Below are the code and all the weights of a small trained network. Each question names an input and a target symbol and asks about switching units off, where a switched-off unit gives its printed mean instead of its output.

import numpy as np


def w(rows, s, z=0):
    codes = np.array(rows[::2]) - 128.0
    scale = np.full(codes.shape[1], s)
    scale[-1] = z or s
    return codes * scale


def norm(h):
    return h / np.sqrt((h * h).mean(-1, keepdims=True) + 1e-5)


def f(y):
    return np.maximum(y, 0)


def softmax(a):
    e = np.exp(a - a.max(-1, keepdims=True))
    return e / e.sum(-1, keepdims=True)


def log_softmax(a):
    a = a - a.max(-1, keepdims=True)
    return a - np.log(np.exp(a).sum(-1, keepdims=True))


def net(x, mask):
    ids = ['ΓΔΣεηθφ'.index(c) for c in x.split()]
    T = len(ids)
    res = E[ids] + P[:T]
    r = norm(res)
    for j in range(2):
        rows = slice(2 * j, 2 * j + 2)
        q, k, v = (r @ M[0][rows].T for M in (Q, K, V))
        z = softmax(np.where(np.tri(T) > 0, q @ k.T / 2**0.5, -1e9)) @ v
        o = O[0][rows]
        res = res + np.where(mask[j], z, o[:, -1]) @ o[:, :-1]
    y = f(norm(res) @ A[0][:, :-1].T + A[0][:, -1])
    res = res + np.where(mask[2:26], y, B[0][:, -1]) @ B[0][:, :-1]
    return log_softmax(norm(res)[-1] @ U[:, :-1].T + U[:, -1])


Q, K, V, O, A, B = {}, {}, {}, {}, {}, {}
E = w([
[163,153,137,77,156,67],'Γ',
[197,195,138,110,103,177],'Δ',
[203,91,67,97,252,207],'Σ',
[122,203,162,136,125,220],'ε',
[109,7,250,160,118,124],'η',
[100,113,101,77,48,146],'θ',
[167,185,143,117,112,162],'φ',
],0.026)
P = w([
[211,92,50,203,128,135],'0',
[226,90,122,128,67,151],'1',
[198,110,143,116,93,143],'2',
[180,124,159,103,97,132],'3',
[159,137,162,99,111,119],'4',
[134,143,169,90,116,111],'5',
[114,158,177,77,115,103],'6',
[93,162,175,72,120,93],'7',
[74,163,179,67,119,84],'8',
[54,165,174,65,123,78],'9',
[38,166,172,60,126,69],'10',
[21,168,170,60,127,61],'11',
[6,167,170,50,120,57],'12',
],0.013)
Q[0] = w([
[134,152,143,163,103,112],'h0',
[140,115,122,96,149,107],'h0',
[162,76,213,175,68,151],'h1',
[127,171,228,72,3,168],'h1',
],0.048)
K[0] = w([
[131,125,120,113,153,135],'h0',
[144,120,139,137,126,103],'h0',
[46,237,55,21,99,52],'h1',
[4,48,242,150,117,20],'h1',
],0.041)
V[0] = w([
[158,17,197,213,112,136],'h0',
[150,184,250,251,104,42],'h0',
[95,148,84,58,155,113],'h1',
[87,146,107,117,73,158],'h1',
],0.016)
O[0] = w([
[2,184,67,167,131,113,167],'h0',
[135,197,83,255,115,69,206],'h0',
[145,208,49,107,147,176,1],'h1',
[59,113,47,107,96,182,23],'h1',
],0.0097,0.0063)
A[0] = w([
[187,32,96,120,81,117,71],'n0',
[98,170,5,108,85,175,38],'n1',
[36,143,85,93,126,122,19],'n2',
[83,153,97,110,130,129,14],'n3',
[33,194,89,95,168,111,19],'n4',
[183,113,63,115,166,161,209],'n5',
[129,173,121,81,210,165,119],'n6',
[190,86,91,92,108,118,140],'n7',
[127,142,87,164,48,79,92],'n8',
[126,126,76,128,234,141,141],'n9',
[119,155,146,172,137,183,23],'n10',
[106,134,63,170,222,138,2],'n11',
[161,201,90,97,206,98,131],'n12',
[70,193,165,124,154,130,113],'n13',
[37,190,183,170,156,174,120],'n14',
[164,92,30,173,192,86,73],'n15',
[179,33,129,172,142,197,114],'n16',
[156,189,129,174,169,102,86],'n17',
[119,73,76,190,85,83,128],'n18',
[131,125,149,125,143,117,133],'n19',
[135,200,25,171,111,92,105],'n20',
[79,121,130,101,153,37,98],'n21',
[125,136,99,134,157,138,119],'n22',
[112,204,154,70,125,81,105],'n23',
],0.023,0.0085)
B[0] = w([
[171,148,172,161,164,135,166],'n0',
[134,172,130,96,2,136,157],'n1',
[146,158,126,109,74,146,162],'n2',
[128,92,164,110,151,123,137],'n3',
[140,116,202,141,200,96,168],'n4',
[103,130,91,77,106,69,177],'n5',
[136,83,156,92,163,165,162],'n6',
[95,117,124,117,136,95,188],'n7',
[135,116,102,159,126,163,176],'n8',
[70,93,126,67,131,155,147],'n9',
[74,171,119,154,151,133,137],'n10',
[187,101,157,92,206,181,145],'n11',
[112,137,175,161,170,62,205],'n12',
[133,136,163,103,112,111,188],'n13',
[118,132,149,99,166,59,208],'n14',
[159,133,117,126,122,206,151],'n15',
[137,122,89,145,116,184,174],'n16',
[153,139,188,132,157,112,205],'n17',
[151,141,123,143,81,177,182],'n18',
[139,144,151,124,134,139,187],'n19',
[157,113,115,171,104,223,168],'n20',
[95,103,86,92,161,99,249],'n21',
[97,102,126,127,132,132,135],'n22',
[159,169,183,149,111,134,239],'n23',
],0.058,0.012)
U = w([
[202,100,145,216,149,239,225],'Γ',
[133,140,215,123,223,27,199],'Δ',
[95,12,96,14,218,173,49],'Σ',
[112,222,121,74,5,122,91],'ε',
[13,231,49,172,208,165,106],'η',
[9,30,136,232,85,84,13],'θ',
[233,130,1,135,171,70,7],'φ',
],0.0088,0.002)

Each question gives the input, a string of symbols that net reads in full, and the target symbol t.
The units are the heads (2 rows each of Q, K, V and O) and the neurons (one row each of A and B). Each row of codes is followed by its name. A weight is (code - 128) times the scale printed after its matrix; where a second scale follows, it is the last column's (O, A, B and U).
mask holds one flag per unit, heads first, then neurons. A switched-off unit (its flag False) gives its mean, the last column of its rows in O or B, instead of its output. The means were averaged over made-up inputs and are rounded, as every weight is.
A unit's drop is (log p(t) with every unit on - log p(t) with that unit switched off) / (log p(t) with every unit on - log p(t) with every unit switched off).
The circuit of an input: a set's keep is (log p(t) with only the set's units on - log p(t) with every unit switched off) / (log p(t) with every unit on - log p(t) with every unit switched off). Starting from the 12 units with the biggest drops (on a tie, the unit counted first), units are removed one at a time, each time the one whose removal leaves the highest keep (on an exact tie, the one counted first), for as long as the keep stays at least 0.8.
units of the circuit, in order: the units of the circuit, biggest drop first
unit that matters most: the unit with the biggest drop
top k neurons: the k neurons with the biggest drops, biggest first
heads that matter: for each layer, one digit per head in row order, 1 if its drop is at least 0.15 and else 0, layers parted by /
input Σ ε Δ, target Σ: heads that matter	10
input η Σ φ η, target Σ: units of the circuit, in order	[n23 n16]
input Γ Γ θ φ ε, target ε: units of the circuit, in order	[h1 n1]
input η Γ Γ Γ Γ φ Γ θ, target Γ: units of the circuit, in order	[n14 n8]
input θ η θ φ θ η Γ θ θ Γ η Σ, target Γ: unit that matters most	h0
input η Σ θ Σ η, target Σ: units of the circuit, in order	[n23 n12]
input Γ η Γ θ Γ Δ φ, target Γ: units of the circuit, in order	[h0 n14 n5]
input η Γ Γ θ Γ Γ Γ Δ, target Γ: units of the circuit, in order	[h1 n14 n12 n5]
input θ θ Γ η, target Γ: heads that matter	00
input η φ Γ Σ ε ε φ θ Γ Δ, target Γ: units of the circuit, in order	[h0 n21 n14]
input Γ ε ε ε Γ Σ Γ η η θ ε Γ Σ, target Σ: top 3 neurons	[n9 n11 n20]
input η Δ η, target θ: top 3 neurons	[n18 n17 n23]
input Γ Δ η Γ Σ Γ θ φ, target Γ: units of the circuit, in order	[h0 n21 n14]
input η θ θ ε η, target ε: heads that matter	11
input θ Γ η θ ε, target Γ: top 3 neurons	[n21 n16 n12]
input Δ Γ Δ Σ η θ ε η, target ε: heads that matter	01
input Γ Δ Γ Γ θ, target ε: heads that matter	01
input Γ φ Σ Δ Γ ε η, target Γ: heads that matter	10
input Γ Δ Γ η Γ ε Δ φ θ, target Γ: top 3 neurons	[n14 n12 n8]
input η Γ Γ η Γ θ η φ Δ ε, target Γ: top 2 neurons	[n21 n12]
